In the rows, zero is written as 128.
[113 104 137 109 129  71  76 104 150  89 104  94 105 166  77 122 146 157
 161  88 173 168  79 181 134 124 122 149 155  78 136 192 167 124  79 135
 107 132  96 144 176 177 128 128  93 143  71 139 161 123 108] -> 3
[100 116 143 101 123  98  92 111 160  80 127  86  96 158 120 140 153 170
 153  55 174 160 133 170 155 107 120 128 136  89 166 185 155 105 111 124
 138 115 114 147 172 165 124  99 102 114 114 115 135 138 114] -> 1
[124  89 162 139 134 149  69 133 142 153  84 131  86 116 159  84 130  92
 130  73 170 126 107 171 114 117  48 138 129 106 105 167 183 174 116 109
 185 123 144 116 185 146 178 117 102  83 170 136 144 137 125] -> 5
[108 124 132 114 138 195 139 156 178 108  94 101 100 157 119  34 110 136
 161 136 170 137 125 146 141 150 129 195 115 126 148 132 156 127  84  79
 149 178 148 112 143  61 111 116 110  81 115 136 118 120 102] -> 5
[ 96 115 148 105 133 108  92 110 154  77 118  84 101 155 103 131 154 170
 159  51 168 157 122 176 164  99 108 137 136  86 161 179 171  92 103 120
 132 114 117 158 173 157 132 100 104  99 127 116 142 133 113] -> 1
[130 108 172 148 132 155  76 125 155 130  57 110 123 137 138 106 125  82
 137  68 162 125 105 188 142 108  56 139 153 100  83 167 175 179  97  93
 171 129 122 115 203 161 162 107 109  90 164 135 138 136  90] -> 3
[129 103 139 152 165 146  93 138 162 120 102  93  63 128 119  84 170  98
 141 107 128 115  95 107 115 117  97 109 126 101 123 139 154  78 135 145
 141 152 155 145 100 123 145 102 120 159 120 105 141 171 124] -> 6
[107 128 137 110 156 205 163 166 174 105  85  93 129 165 128  53  91 120
 142 143 145 132 141 144 136 127 134 183 121 126 136 135 121 127  82  74
 154 174 134 105 150  73 104 101 122  87 107 115 111 123  86] -> 4
[ 96  95 138 108 125  94  64  99 158  92 115  95  90 165  93 112 139 158
 151 100 172 166  90 181 121 123 121 141 151  92 143 199 164 113  91 135
 108 129  97 151 179 188 138 132 105 147 109 138 156 114 123] -> 6
[108  94 159 152 136 170  69 132 145 159  77 115  97 125 142  89 130 103
 137  90 167 120 120 172 101 122  43 141 151 115 111 173 177 168 105 106
 188 128 130 112 208 151 175 113 110  78 180 143 138 138 122] -> 6
[152 103 140 139 168 121  85 137 163 118 107 103  53 129 119  82 161 103
 136  81 144 106  78 103 115 101 109 115 108  89 126 132 168  72 146 157
 150 145 158 135  80 106 151 112 109 158 120 105 141 168 110] -> 5
[109  94 153 147 141 171  78 136 147 155  77 125 105 127 155  88 128  96
 136 100 168 127 126 173 114 113  58 133 154 113 115 168 169 174 103 102
 184 126 131 114 207 156 172 112 114  79 168 135 137 139 116] -> 6
[121 143 128 105 122 184 154 150 176 114  73  90 135 177 108  66 136 110
 156 136 168 135 141 171 154 151 123 182 141 129 149 146 125 150  83  82
 141 177 121 106 148  76  91  79 110  93 102 128 107 126 100] -> 3
[133  90 160 149 148 155  83 135 148 167  81 133  99 121 156 101 137 110
 132  95 150 123 125 169 118 109  63 126 142 104 114 167 181 173 123  99
 187 118 142 102 199 162 162 123 120  93 138 131 143 147 125] -> 7
[113 104 144 106 133  89  88 100 168  90 136 103  96 157 115 140 163 177
 159  46 164 160 113 169 157  94 136 126 144  85 152 179 159  90 113 127
 122 116 113 143 178 170 131 124 122 122 113 118 144 142 104] -> 7
[107 110 137 102 149  85  72 105 157  94 114  99  97 162  91 118 139 171
 140  87 168 163  94 186 136 116 121 118 137  73 147 201 173 109  99 131
 111 124 109 139 170 179 132 116 102 145  86 127 152 118 118] -> 1
[124 114 156 151 145 193  89 123 152 132  75 121 117 124 140  84 117  85
 143  92 141 117 120 166 152  83  73 111 132  98  99 157 187 145 113  97
 203 119 115 131 183 159 162 119 126  96 176 138 124 130 110] -> 2
[109 107 141 102 134  97  79 102 160  83 116 101 112 156  97 129 131 158
 146 103 153 157 100 177 133 103 135 152 137  85 129 205 165 119  94 135
 114 126  96 146 163 176 124 123 115 150  85 130 149 108  93] -> 4
[114 101 140  90 137  80  69  93 164  91 129 116  84 155 106 113 147 166
 152  72 186 169  80 177 132 101 135 143 132  69 139 203 188 109  92 146
 109 129 109 147 162 180 144 131 104 151 109 134 161 114 109] -> 5
[103  98 138 115 130  96  98 108 167  84 126  98  93 164  97 125 138 161
 157  88 155 160 120 156 142 110 149 165 137  93 151 188 161 116  87 142
 114 117 103 155 175 173 110 130  99 101 107 114 141 146 102] -> 4
[103 125 139 112 161 214 162 164 175 106  87  92 130 163 125  50 103 126
 144 140 143 132 135 140 142 125 131 185 119 122 137 139 125 118  75  72
 150 175 144 109 147  71 108  97 123  81 107 111 113 119  96] -> 4
[113 102 149  99 128  95  73 100 161  97 113  96  94 160  94 119 138 154
 151  84 171 157  96 177 135 103 114 150 136  81 151 195 163 120 113 135
 100 133  98 139 177 168 135 131 108 139  92 147 152 112 103] -> 0
[127 100 175 149 128 170  95 134 159 121  62 116 129 120 150 112 113  82
 133  92 141 122 121 180 146 106  63 146 149 110  81 171 180 180  97  95
 181 135 125 117 197 158 167 106 132 103 169 127 138 122  87] -> 4
[125  97 140 107 146  77  68  98 162  92 115 108  99 148  81 127 154 175
 158  87 165 151  89 177 140 119 131 129 146  80 139 192 183 114 105 126
 117 126  96 127 170 184 131 142 112 146  83 139 162 120 122] -> 7
[126  97 151 152 133 154  85 133 128 160  77 126 110 134 158  98 121  94
 130  86 163 126 114 166 116 130  64 140 162 105 117 171 155 190  99 105
 192 120 129  95 212 150 156 115 106  82 150 130 132 155 115] -> 3
[151 109 136 139 180 139  92 150 173 117  98  95  50 131 119  87 166 106
 152  85 120 113  85 100 120  90  96  92 109  87 135 132 154  71 143 160
 152 142 146 143  92 117 143 114 118 174 118 100 142 190 128] -> 2
[125  99 155 156 135 149  85 134 139 158  74 123 108 135 150  93 127  95
 137  90 170 130 116 173 126 130  71 145 157 108 107 167 159 187 100 103
 184 128 133 107 213 152 157 115 106  81 148 136 136 155 114] -> 3
[125  91 161 141 135 151  74 134 142 161  86 127  86 119 153  79 136  96
 134  81 170 122 105 165 120 122  56 147 126 105 103 164 183 173 115 108
 191 126 145 118 183 142 176 121 110  87 163 139 144 138 127] -> 5
[112  99 145 101 139  90  84 104 153  90 114  93 110 157  90 121 138 159
 149  93 159 155  93 176 131 110 135 150 135  85 133 202 166 119  92 138
 121 130 102 139 158 180 127 128 118 134  88 133 148 118 105] -> 4
[107  92 155 145 134 171  72 140 142 162  72 118 106 124 147  88 132  92
 133 105 159 127 114 181 121 115  47 141 150 112 105 166 169 170 105  98
 184 130 133 123 209 147 179 106 119  88 161 130 143 128 121] -> 6
[114 104 156 160 156 182  91 123 131 139  83 119 118 123 148  89 103 103
 128 100 152 120 126 172 142  89  75 111 147  92 105 168 173 135 113 100
 198 110 132 122 189 162 171 106 122  81 164 120 127 137 102] -> 1
[108 108 137 117 126 108  87 111 158  73 118 107  88 169  99 122 141 161
 174  66 163 174 116 164 141 123 106 135 135 102 161 184 173 119  99 135
 126 116 103 160 165 163 117 131  92 108 107 120 139 140 118] -> 2
[133 111 174 156 129 174  81 123 151 131  64 116 119 134 135 104 127  82
 139  75 155 114 108 180 145 120  53 151 165 103  84 175 178 183  88  97
 166 131 122 117 202 159 162 110 114 100 178 137 135 135  99] -> 3
[146  98 133 140 176 113 112 120 176 116 105  96  65 134 126  65 182 108
 147 106 128 122  85 101 132 132 118 116 112  89 122 134 157  70 118 142
 136 154 165 150  93 106 138 117 116 167 128  99 136 165 118] -> 5
[ 95  97 133  96 132  93  60 101 165 108 115  96  91 169 100 115 138 159
 143  99 173 168  98 177 121 118 134 136 146  88 142 200 163 118  93 131
 110 132 104 147 190 182 134 123 107 144 106 138 154 111 111] -> 6
[126  98 160 145 142 162  66 141 148 148  73 119  97 122 148  91 132  98
 144  74 157 122 108 172 115 109  41 121 130 111 112 164 187 171 119 105
 201 128 129 113 193 144 166 118 116  79 170 138 128 144 135] -> 2
[109 144 129 104 133 194 145 159 185 120  87  94 120 172 119  49 131 117
 165 128 168 131 152 156 154 143 125 169 116 138 155 141 134 135 100  82
 161 169 118 116 131  67  96  84 121  86 110 132 100 131 121] -> 2
[126  92 166 152 137 172  71 137 153 159  68 122 103 118 156  91 132  88
 146  87 160 124 119 178 134  97  35 145 145 103 107 168 176 169 119  92
 176 135 132 101 197 130 169 115 111  81 161 138 145 130 112] -> 0
[111 101 149 109 109  98  91 100 163  84 132  99  87 159 133 135 146 158
 158  50 164 154 125 162 147  98 124 153 137  91 162 178 151 109 109 125
 117 128 114 147 183 165 128 122 112 124 129 126 140 130 117] -> 0
[152 101 137 157 180 132 120 124 169 115  99  97  81 123 114  75 183 115
 143 114 108 126  92 102 140 126 113  97 111  94 137 127 160  71 130 130
 146 146 150 142 102 113 128 113 130 156  96  91 134 169 113] -> 7
[117 141 126  94 121 182 139 145 187 112  88 105 120 162 129  54 135 112
 154 128 186 142 141 162 157 127 130 185 114 132 143 142 143 129  98  89
 152 168 119 108 121  69 102  91 114  97 122 126 110 107 108] -> 5
[110 125 138 110 153 193 161 164 180 107  86  91 125 157 125  52 100 121
 145 146 148 131 132 147 132 138 129 194 123 120 139 138 129 134  76  74
 155 182 131  97 153  71 102 102 118  85 113 114 114 127  99] -> 4
[125  89 163 148 143 167  92 144 149 149  70 116 111 110 150  99 127  89
 135  95 146 116 118 171 127 111  59 137 148 111 104 162 172 176 102 108
 195 134 141 107 192 138 172 112 121  74 175 129 133 138 105] -> 4
[115 149 128  93 134 175 141 159 191 114  84  95 127 166 120  63 136 113
 165 123 171 139 143 164 154 127 126 164 120 132 153 137 144 142  99  91
 150 169 110 114 132  70  95  86 126  94 109 130 101 127 113] -> 2
[155 102 136 152 172 126 112 127 175 118  98 110  82 134 118  96 162  85
 142  98 123 105 101 120 125 103 103  98 139  83 109 133 152  59 144 135
 136 166 135 127 106 110 143  99 113 166 123 119 133 170 105] -> 0
[150  98 134 155 192 126 114 122 175 121  96 100  77 119 115  68 184 110
 144 115 118 123  85 101 139 124 126  98 123  90 129 132 171  69 125 133
 139 148 147 128 107 116 128 117 130 158 103 103 135 177 121] -> 7
[126  89 160 137 140 152  69 131 150 159  89 135  89 115 156  76 137  94
 131  79 174 129 105 165 113 116  51 138 129 102 105 169 181 166 116 114
 186 126 141 118 188 141 176 116 108  89 160 138 143 140 119] -> 5
[118  93 158 156 143 206  97 121 146 130  80 114 119 116 151  99 103  85
 127 111 133 114 122 162 149  84 102 137 142 100  88 166 175 138 107 110
 199 119 129 120 182 172 166 121 131  93 178 132 127 129 107] -> 4
[108 119 128 110 150 201 142 153 177 113  96 108 100 151 118  31 104 125
 159 138 170 140 123 148 139 127 131 188 125 117 138 135 160 120  84  92
 133 177 157 118 144  67 113 114 115  73 115 130 119 124  93] -> 5
[122 111 177 141 138 161  69 141 154 135  67 121 110 127 149 101 113  90
 138  72 149 130 108 178 135 104  40 124 142 105 101 171 198 183 104  89
 180 127 118 119 189 153 164 115 122 102 170 133 140 124 118] -> 2
[131 100 135 151 171 135  84 147 161 124 101  91  61 124 114  80 159  99
 142 101 141 115  97 115 108 103 100 114 131 100 132 132 159  76 134 155
 151 146 142 146 109 119 151 107 113 145 118 107 139 173 116] -> 6
[ 86 106 143 105 117 107  84 105 160  77 118  90 105 167 114 137 151 160
 158  59 171 165 122 165 150 109 124 147 147 101 157 176 167 102  99 125
 135 121 106 161 178 167 135 108 117 111 123 124 143 125 112] -> 6
[132 103 154 159 143 194  85 113 134 135  68 112 125 130 132  93 102  86
 137  85 145 107 112 169 141 105  81 133 160  99  93 158 173 145  98  99
 192 123 125 112 195 153 162 116 113  85 187 143 132 129 100] -> 3
[ 97 118 140 106 129 108  95 109 149  86 129  94 101 160 117 131 149 176
 153  60 174 157 130 173 156 113 123 140 136  89 167 183 161 110 103 126
 139 110 120 151 181 158 131 102 103 104 110 114 132 133 113] -> 1
[113 103 140 119 124 105  95 103 159  86 112  97  98 175  86 120 142 158
 172  79 165 168 117 164 145 127 126 161 155  92 153 185 159 120  80 132
 108 124 108 160 184 166 109 129  80  99 108 121 149 141 108] -> 3
[134 104 182 162 116 166  85 121 155 133  69 118 120 122 150  97 119  85
 144  78 155 121 119 182 145 105  45 140 146 106  93 177 194 173 107  85
 158 140 120 109 194 157 165 112 121 105 167 141 142 116 108] -> 0
[116 137 134  95 117 185 146 146 190 108  82  99 110 167 121  45 138 113
 161 130 180 141 136 162 169 144 138 190 109 132 147 138 146 130  92  92
 154 176 130 118 118  71 105  92 123  96 131 124 111 113 106] -> 5
[118 111 136 105 135  79  74  99 152 101 111  98 113 177  79 126 148 165
 159  88 171 162  82 180 134 122 125 155 162  77 140 203 161 121  81 138
 104 127 101 134 176 169 123 134  96 141  89 130 152 120 102] -> 3
[122 111 156 156 139 207  84 119 145 130  84 127 106 116 148  88 101  86
 142  91 145 115 120 162 143  88  76 120 141 102 114 162 186 153 119 115
 206 113 116 123 171 163 165 118 132 100 178 139 127 138 121] -> 2
[159 120 128 140 176 116 108 139 186 117  90 112  84 148 113  93 175  92
 155  91 109 113  98 115 134 109 108  68 134  85 118 133 167  64 132 145
 153 152 128 141 101 111 130 100 125 190 132 106 133 178 106] -> 2
[111  93 150 153 141 177  71 131 145 159  76 120 101 123 153  90 132 101
 133 103 163 126 119 174 110 113  55 135 150 112 112 169 178 171 104 103
 187 127 136 116 205 151 176 112 114  82 169 139 134 135 113] -> 6
[154  93 141 152 167 138 101 148 158 104  95  83  68 121 111 102 159 102
 142  93 118 106 101 105 118 103  98 123 116 102 124 135 152  85 133 153
 166 149 150 138  84 116 139 105 115 145 102  96 135 171 109] -> 4
[125 102 174 144 125 146  69 125 148 135  80 121 102 124 156  96 121  84
 134  55 172 127 106 182 132 102  49 150 143 106  79 171 206 167 103 103
 167 122 132 122 180 154 176 117 110  99 182 139 143 122 106] -> 5
[152  96 144 154 169 142  87 134 166 123 103  91  58 127 119  91 166  98
 144  87 128 106  91 101 122  90  97 113 114  84 132 134 159  74 147 147
 139 150 150 129  96 114 142 110 111 151 107 107 141 170 110] -> 0
[128  97 160 146 140 178  72 111 150 138  91 129  99 115 146  79 117  81
 130  83 157 117 101 165 137  91  78 136 137  91  88 165 193 137 108 115
 181 119 131 123 170 163 174 127 119 108 192 136 141 120 111] -> 5
[115 101 144 124 128 101  96 107 157  86 108  95 103 173  81 121 148 163
 174  76 167 169 113 163 149 137 116 161 159  94 150 187 161 119  74 128
 117 129 107 157 186 162 117 132  80  91 112 117 144 139 109] -> 3
[108  89 155 152 128 162  71 136 147 167  76 115  98 127 153  89 132  95
 130  96 166 126 124 172 105 122  56 140 151 118 117 169 184 178 106 107
 185 126 138 113 213 155 169 113 114  78 168 140 133 139 128] -> 6
[ 98 110 132  98 132  86  73  96 164 102 119 104 101 172  96 120 139 163
 141  99 172 170  99 179 123 101 133 124 146  84 140 203 160 114  92 137
  96 127  95 151 183 192 137 125 113 159  94 139 153 110 102] -> 6
[129 101 157 143 135 185  84 109 151 129  88 139 105 119 152  79 117  84
 127  90 162 121 107 165 144  82  83 126 138  92 100 164 187 137 113 113
 191 123 127 128 176 160 172 122 125 107 186 135 133 118 108] -> 5
[121 148 122 113 113 186 162 147 180 115  75  92 131 179 109  61 138 116
 163 147 174 141 148 168 160 157 139 195 135 135 158 144 124 152  83  89
 149 175 114 103 146  80  84  88 109  95 105 128 106 132 107] -> 3
[116 119 133 123 158 227 150 162 178 109  88  97 117 152 102  42 110 135
 154 148 146 134 135 153 146 150 137 176 128 128 155 127 161 123  94  70
 146 178 147 104 164  77  99 113 124  72  95 128 114 121 106] -> 7
[110 133 129 103 135 205 159 154 178 112  84  89 136 158 120  62 122 110
 155 142 160 130 155 162 158 134 140 194 124 139 144 142 122 135  90  93
 156 166 116 107 133  71  98  85 125  71 126 124 100 128  96] -> 4
[154 103 137 142 171 131 118 140 174 108  96 110 101 128 125 103 166  82
 136 104 101 107 101 112 134 103 110  95 136  88 103 138 147  72 124 139
 154 152 135 135 100 112 137  91 127 171 117  93 129 168  98] -> 4
[147 116 134 147 182 136 107 126 185 109  90  96  72 141 119  70 173 106
 150  95 123 124  90  99 138 126 114  95 106 104 133 133 159  79 123 144
 139 153 147 145  92 102 128 104 126 165 131 102 126 170 117] -> 2
[129 105 125 151 176 138 105 119 181 126  97 101  75 135 120  73 175 111
 144 120 122 129 100 110 129 123 117 111 127  94 127 143 162  74 104 145
 140 154 147 151 114 116 140 104 128 155 130  97 131 161 115] -> 6
[148 101 143 145 173 121  86 148 160 118 109  95  45 128 118  75 161 106
 139  82 138 106  84  94 105 113 105 111 103  93 122 129 168  69 141 153
 144 147 162 146  86 112 149 112 103 164 108 109 150 170 116] -> 5
[ 94 124 125 120 137 237 148 156 187 115  86  94 115 160 109  29 104 125
 152 158 157 140 143 151 138 145 134 186 130 135 162 131 150 126  82  88
 148 181 139 123 169  74 109 102 126  69 117 132 103 122 108] -> 6
[147 118 138 144 178 135  81 147 165 111  97  93  53 137 118  93 167 102
 147  67 132 111  86 104 114  90  92  91 101  96 127 125 167  77 147 152
 159 141 146 137  79 112 136 111 112 159 116 111 135 177 119] -> 2
[113 114 139  92 129  78  69 101 165  83 113 108  95 166  94 128 144 153
 156  86 175 171  94 181 128 104 114 127 137  84 155 200 175 133 110 143
 121 121  87 147 153 183 123 127 107 155  83 138 149 121 116] -> 2
[126  99 179 166 127 187  79 122 147 139  76 122 110 119 143  96 116  76
 128  86 150 119 118 179 139 100  36 137 146 103  97 176 190 175 113  81
 161 137 120 112 188 161 166 108 114  90 164 149 140 117 109] -> 0
[144 112 138 153 181 122  93 146 161 117 106  89  63 126 107  92 172 116
 139  94 129 108 101 107 114 112  93  94 121  90 142 133 161  72 144 151
 144 135 155 141  99 109 134  98 106 148 106  95 133 180 110] -> 1
[124 101 156 164 140 196  80 115 136 138  75 110 127 127 129  98 116  83
 137  95 146 114 108 172 150 105  82 137 166  95  93 163 174 144  99 103
 191 120 122 118 192 159 164 115 114  80 183 133 129 129 103] -> 3
[147 100 127 145 190 134 121 129 172 110  98  94  86 125 120  82 165 107
 146 110 112 122  89  99 136 108 128 113 121  93 126 133 144  77 109 152
 137 148 150 138  97  99 132 105 134 149 118  91 130 175  83] -> 4
[106 142 134 103 158 207 144 165 184 103  86  93 118 176 121  52 107 131
 162 121 153 132 131 152 138 136 121 169 113 119 144 132 145 122  94  67
 157 173 130 108 150  66 102 102 109  89 115 128 110 130 112] -> 2
[128 112 162 148 148 192  80 122 155 136  71 123 114 123 143  92 108  89
 147  84 151 112 119 170 145  79  74 127 141 100  99 163 195 149 113 112
 202 118 120 120 178 162 167 125 133  95 197 138 130 132 116] -> 2
[106 144 129 107 132 189 157 153 176 113  76  84 132 164 107  61 137 129
 153 144 172 137 155 171 162 146 117 175 116 132 157 145 143 135  98  79
 163 165 126 106 139  82  96  80 116  74 103 124  96 125 110] -> 1
[ 95  92 142 120 119 115  80 109 167  92 114  99  93 171  80 116 139 166
 166  87 166 169 117 171 143 119 115 158 150 101 156 186 171 109  87 131
 112 127 105 171 187 170 131 131  95  89 121 119 150 128 123] -> 6
[157 102 136 147 170 125 114 127 169 121 100 110  92 133 125  96 165  87
 142  99 114 107  95 113 136  99 107  91 143  76 117 136 156  59 140 129
 135 160 132 124 114 104 139 102 119 166 122 110 132 170 104] -> 0
[128 109 175 152 131 178  80 132 138 135  69 105 120 129 139  98 115  77
 136  73 154 119 107 183 136 116  60 137 159 102  82 169 178 175  98  94
 165 131 132 118 211 160 164 105 112  94 174 140 138 133  88] -> 3
[112 144 134  99 158 197 147 163 192 104  79 100 120 170 121  48 102 123
 163 122 156 138 127 153 148 117 113 155 118 115 145 132 137 124  91  76
 154 176 124 108 143  67 107 106 121  99 114 122 115 126 104] -> 2
